Below is a small trained network, with its code and all its weights. Each question gives an input and a target symbol and asks what happens when units are switched off, that is, made to give their printed mean instead of their output.

import numpy as np


def w(rows, s, z=0):
    codes = np.array(rows[::2]) - 128.0
    scale = np.full(codes.shape[1], s)
    scale[-1] = z or s
    return codes * scale


def f(y):
    return y / 2 * (1 + np.tanh(0.7978845608 * (y + 0.044715 * y**3)))


def softmax(a):
    e = np.exp(a - a.max(-1, keepdims=True))
    return e / e.sum(-1, keepdims=True)


def log_softmax(a):
    a = a - a.max(-1, keepdims=True)
    return a - np.log(np.exp(a).sum(-1, keepdims=True))


def net(x, mask):
    ids = ['αβδεθλξπστ'.index(c) for c in x.split()]
    T = len(ids)
    res = E[ids] + P[:T]
    r = res
    for j in range(3):
        rows = slice(2 * j, 2 * j + 2)
        q, k, v = (r @ M[0][rows].T for M in (Q, K, V))
        z = softmax(np.where(np.tri(T) > 0, q @ k.T / 2**0.5, -1e9)) @ v
        o = O[0][rows]
        res = res + np.where(mask[j], z, o[:, -1]) @ o[:, :-1]
    y = f(res @ A[0][:, :-1].T + A[0][:, -1])
    res = res + np.where(mask[3:11], y, B[0][:, -1]) @ B[0][:, :-1]
    return log_softmax(res[-1] @ U[:, :-1].T + U[:, -1])


Q, K, V, O, A, B = {}, {}, {}, {}, {}, {}
E = w([
[118,66,112,151,47,157],'α',
[168,99,77,26,148,164],'β',
[161,183,67,72,84,111],'δ',
[85,160,149,78,129,53],'ε',
[59,131,102,134,201,180],'θ',
[142,178,115,183,112,46],'λ',
[128,50,160,114,183,88],'ξ',
[214,149,40,157,182,138],'π',
[159,107,81,107,149,2],'σ',
[121,142,209,42,80,142],'τ',
],0.013)
P = w([
[248,99,59,25,167,2],'0',
[223,118,64,69,161,15],'1',
[183,107,60,48,149,47],'2',
[153,107,65,60,128,69],'3',
[107,105,70,39,84,74],'4',
[57,99,73,24,77,91],'5',
[57,113,65,17,84,83],'6',
[73,117,67,14,87,46],'7',
],0.0036)
Q[0] = w([
[126,151,122,121,146,92],'head 1',
[85,106,158,162,112,209],'head 1',
[126,135,191,244,185,207],'head 2',
[116,119,213,217,136,255],'head 2',
[102,154,170,118,153,145],'head 3',
[122,127,128,94,150,96],'head 3',
],0.0098)
K[0] = w([
[89,107,112,129,108,161],'head 1',
[224,158,127,81,127,58],'head 1',
[195,138,52,142,175,53],'head 2',
[254,145,94,123,182,11],'head 2',
[191,82,91,172,114,125],'head 3',
[91,106,129,138,107,146],'head 3',
],0.0096)
V[0] = w([
[157,85,102,162,79,157],'head 1',
[179,192,155,165,47,52],'head 1',
[142,121,255,57,83,138],'head 2',
[129,230,158,99,192,125],'head 2',
[180,246,65,113,66,208],'head 3',
[147,79,137,68,130,179],'head 3',
],0.0093)
O[0] = w([
[162,85,110,170,58,164,121],'head 1',
[197,152,135,127,59,34,180],'head 1',
[250,136,211,115,157,104,253],'head 2',
[114,224,124,83,254,85,19],'head 2',
[183,228,64,106,66,213,47],'head 3',
[194,94,159,18,168,245,153],'head 3',
],0.0073,0.003)
A[0] = w([
[140,196,157,58,179,95,124],'neuron 1',
[144,83,2,73,161,94,15],'neuron 2',
[111,64,150,89,163,143,148],'neuron 3',
[98,113,190,75,103,171,123],'neuron 4',
[65,115,203,144,101,123,114],'neuron 5',
[105,109,14,185,178,125,252],'neuron 6',
[184,172,110,183,113,114,192],'neuron 7',
[172,85,212,97,140,130,197],'neuron 8',
],0.0073,0.0033)
B[0] = w([
[61,175,59,54,157,54,230],'neuron 1',
[176,76,33,87,160,62,206],'neuron 2',
[91,105,163,187,172,178,179],'neuron 3',
[174,118,91,156,191,145,156],'neuron 4',
[175,78,117,153,142,104,131],'neuron 5',
[174,162,13,254,120,122,217],'neuron 6',
[142,212,206,193,80,160,172],'neuron 7',
[220,159,140,229,200,127,253],'neuron 8',
],0.0055,0.0051)
U = w([
[172,42,146,157,68,168,221],'α',
[152,78,75,24,169,184,51],'β',
[109,197,76,30,61,146,100],'δ',
[1,130,189,39,120,76,156],'ε',
[8,150,91,138,198,184,236],'θ',
[84,208,149,208,103,97,150],'λ',
[107,51,174,191,213,127,36],'ξ',
[188,166,59,192,156,169,2],'π',
[139,61,87,113,146,41,90],'σ',
[190,166,194,119,182,137,140],'τ',
],0.0061,0.0051)

Each question gives the input, a string of symbols that net reads in full, and the target symbol t.
The units are the heads (2 rows each of Q, K, V and O) and the neurons (one row each of A and B). Each row of codes is followed by its name. A weight is (code - 128) times the scale printed after its matrix; where a second scale follows, it is the last column's (O, A, B and U).
mask holds one flag per unit, heads first, then neurons. A switched-off unit (its flag False) gives its mean, the last column of its rows in O or B, instead of its output. The means were averaged over made-up inputs and are rounded, as every weight is.
A unit's drop is (log p(t) with every unit on - log p(t) with that unit switched off) / (log p(t) with every unit on - log p(t) with every unit switched off).
The circuit of an input: a set's keep is (log p(t) with only the set's units on - log p(t) with every unit switched off) / (log p(t) with every unit on - log p(t) with every unit switched off). Starting from all 11 units, units are removed one at a time, each time the one whose removal leaves the highest keep (on an exact tie, the one counted first), for as long as the keep stays at least 0.8.
circuit, biggest first: the units of the circuit, biggest drop first
unit that matters most: the unit with the biggest drop
k most important neurons: the k neurons with the biggest drops, biggest first
heads that matter: for each layer, one digit per head in row order, 1 if its drop is at least 0.15 and else 0, layers parted by /
drop when u is switched off: that unit's drop, to one decimal
input δ α π, target α: heads that matter -> 110
input τ τ α θ λ α σ δ, target α: heads that matter -> 010
input λ σ α σ β, target α: circuit, biggest first -> head 2; neuron 1
input τ σ ξ, target τ: circuit, biggest first -> head 2
input δ λ σ β θ σ σ λ, target θ: circuit, biggest first -> head 2; head 1
input α α λ, target α: circuit, biggest first -> head 2; head 1
input τ π ξ, target τ: circuit, biggest first -> head 2; neuron 8
input τ ξ ξ, target ξ: heads that matter -> 001
input β σ ε, target ε: circuit, biggest first -> head 2; neuron 1; neuron 6; head 1
input λ λ σ β ε α σ ε, target α: heads that matter -> 010
input π ξ ε, target ε: heads that matter -> 010
input θ λ σ ε, target θ: heads that matter -> 110
input θ π θ σ σ α ε σ, target α: heads that matter -> 010
input δ λ σ σ ξ α ξ β, target α: circuit, biggest first -> head 2
input τ δ σ, target τ: 2 most important neurons -> neuron 8; neuron 7
input β α α ε, target α: drop when head 1 is switched off -> 0.2
input θ ξ σ, target θ: drop when neuron 3 is switched off -> 0.1
input θ σ λ, target θ: drop when head 1 is switched off -> 0.5
input λ α α ξ α τ σ δ, target τ: drop when neuron 6 is switched off -> 0.1
input σ λ λ λ, target λ: unit that matters most -> head 3
